Here is a tiny trained network, its code and every weight. The questions are about switching its units off for an input and a class, where a switched-off unit gives its printed mean instead of its output.

import numpy as np


def w(rows, s, z=0):
    codes = np.array(rows[::2]) - 128.0
    scale = np.full(codes.shape[1], s)
    scale[-1] = z or s
    return codes * scale


def f(y):
    return y / 2 * (1 + np.tanh(0.7978845608 * (y + 0.044715 * y**3)))


def log_softmax(a):
    a = a - a.max(-1, keepdims=True)
    return a - np.log(np.exp(a).sum(-1, keepdims=True))


def net(x, mask):
    res = np.array(x, float).reshape(1, 4) / 4 @ E
    y = f(res @ A[0][:, :-1].T + A[0][:, -1])
    res = res + np.where(mask, y, B[0][:, -1]) @ B[0][:, :-1]
    return log_softmax(res[-1] @ U[:, :-1].T + U[:, -1])


A, B = {}, {}
E = w([
[108,78,61,73,1,102],'x0',
[228,38,181,56,125,36],'x1',
[202,110,220,106,68,210],'x2',
[59,85,208,146,57,45],'x3',
],0.0053)
A[0] = w([
[32,153,174,175,139,100,167],'neuron 1',
[94,126,24,133,129,119,209],'neuron 2',
[148,126,126,116,105,165,198],'neuron 3',
[127,155,122,144,199,164,177],'neuron 4',
[99,146,119,135,124,211,197],'neuron 5',
[100,113,114,125,152,106,157],'neuron 6',
[120,143,83,134,130,85,208],'neuron 7',
[117,154,138,129,121,130,140],'neuron 8',
[113,111,185,133,77,11,194],'neuron 9',
[120,90,137,117,78,27,208],'neuron 10',
[96,104,179,125,100,40,206],'neuron 11',
[176,120,164,112,75,190,149],'neuron 12',
[123,107,159,122,103,73,182],'neuron 13',
[43,182,123,157,171,209,145],'neuron 14',
[189,106,173,116,66,163,189],'neuron 15',
[129,135,44,123,100,124,207],'neuron 16',
[91,159,70,117,128,166,215],'neuron 17',
[167,115,133,126,97,172,227],'neuron 18',
[144,143,152,123,219,113,178],'neuron 19',
[154,116,162,115,132,165,195],'neuron 20',
[179,127,165,126,207,118,229],'neuron 21',
[110,105,157,141,120,124,166],'neuron 22',
[141,148,142,142,129,225,254],'neuron 23',
[150,110,146,126,123,65,188],'neuron 24',
[125,137,129,125,125,122,92],'neuron 25',
[174,125,152,151,250,121,206],'neuron 26',
[81,135,120,146,135,117,175],'neuron 27',
[124,99,30,105,106,128,228],'neuron 28',
],0.011,0.0026)
B[0] = w([
[33,136,202,55,198,127,210],'neuron 1',
[146,197,109,191,149,50,218],'neuron 2',
[151,123,171,127,122,121,164],'neuron 3',
[179,114,75,116,169,174,198],'neuron 4',
[123,119,149,204,125,184,209],'neuron 5',
[150,115,129,104,157,83,146],'neuron 6',
[159,137,118,118,156,62,172],'neuron 7',
[113,133,141,133,132,138,136],'neuron 8',
[2,88,91,92,51,129,240],'neuron 9',
[71,76,45,144,67,84,235],'neuron 10',
[25,98,110,83,86,116,220],'neuron 11',
[201,66,207,122,112,98,201],'neuron 12',
[76,101,105,122,86,129,181],'neuron 13',
[78,100,134,188,224,215,255],'neuron 14',
[171,64,200,124,77,87,216],'neuron 15',
[128,198,124,180,98,92,191],'neuron 16',
[127,168,115,216,140,127,210],'neuron 17',
[160,118,190,116,109,123,185],'neuron 18',
[192,137,87,54,149,130,183],'neuron 19',
[143,147,165,125,71,138,170],'neuron 20',
[152,190,101,68,66,165,198],'neuron 21',
[94,142,143,120,98,135,147],'neuron 22',
[163,116,177,186,85,210,230],'neuron 23',
[97,94,82,124,101,129,176],'neuron 24',
[124,121,124,130,135,124,121],'neuron 25',
[209,166,72,27,129,162,219],'neuron 26',
[108,127,146,117,178,100,166],'neuron 27',
[118,227,137,163,72,87,206],'neuron 28',
],0.024,0.0061)
U = w([
[216,191,69,3,138,207,181],'0',
[140,137,80,51,242,122,75],'1',
[194,58,254,124,68,133,190],'2',
[162,21,77,138,166,124,6],'3',
[45,107,191,91,195,147,75],'4',
[45,43,55,75,49,70,175],'5',
[146,111,143,206,229,239,111],'6',
[138,229,114,170,143,20,144],'7',
],0.0048,0.0013)

Each question gives the input, the list of numbers given to net, and the class t.
The units are the neurons (one row each of A and B). Each row of codes is followed by its name. A weight is (code - 128) times the scale printed after its matrix; where a second scale follows, it is the last column's (A, B and U).
mask holds one flag per neuron, in row order. A switched-off neuron (its flag False) gives its mean, the last column of its row in B, instead of its output. The means were averaged over made-up inputs and are rounded, as every weight is.
A unit's drop is (log p(t) with every unit on - log p(t) with that unit switched off) / (log p(t) with every unit on - log p(t) with every unit switched off).
The circuit of an input: a set's keep is (log p(t) with only the set's units on - log p(t) with every unit switched off) / (log p(t) with every unit on - log p(t) with every unit switched off). Starting from the 12 units with the biggest drops (on a tie, the unit counted first), units are removed one at a time, each time the one whose removal leaves the highest keep (on an exact tie, the one counted first), for as long as the keep stays at least 0.8.
circuit, biggest first: the units of the circuit, biggest drop first
top k neurons: the k neurons with the biggest drops, biggest first
drop of u: that unit's drop, to one decimal
input [6,-1,5,2], class 2: circuit, biggest first : neuron 12
input [-3,-4,-6,3], class 4: top 4 neurons : neuron 1; neuron 23; neuron 14; neuron 27
input [-5,0,5,-1], class 0: top 2 neurons : neuron 26; neuron 21
input [7,8,6,-4], class 2: top 2 neurons : neuron 12; neuron 15
input [-1,-1,-3,-5], class 0: top 3 neurons : neuron 26; neuron 19; neuron 4
input [4,-7,-2,0], class 6: top 2 neurons : neuron 14; neuron 5
input [2,-4,-3,-4], class 6: top 3 neurons : neuron 14; neuron 10; neuron 5
input [-6,-3,5,-7], class 0: top 3 neurons : neuron 26; neuron 21; neuron 19
input [-1,-4,-8,6], class 4: top 2 neurons : neuron 1; neuron 14
input [6,-8,4,5], class 4: top 2 neurons : neuron 1; neuron 4
input [-5,0,6,7], class 5: top 2 neurons : neuron 9; neuron 11
input [0,-1,7,5], class 2: drop of neuron 12 : 0.2
input [-6,5,1,2], class 0: drop of neuron 26 : 0.4
input [2,-8,-1,5], class 6: circuit, biggest first : neuron 14
input [6,-7,3,2], class 6: drop of neuron 14 : 0.1
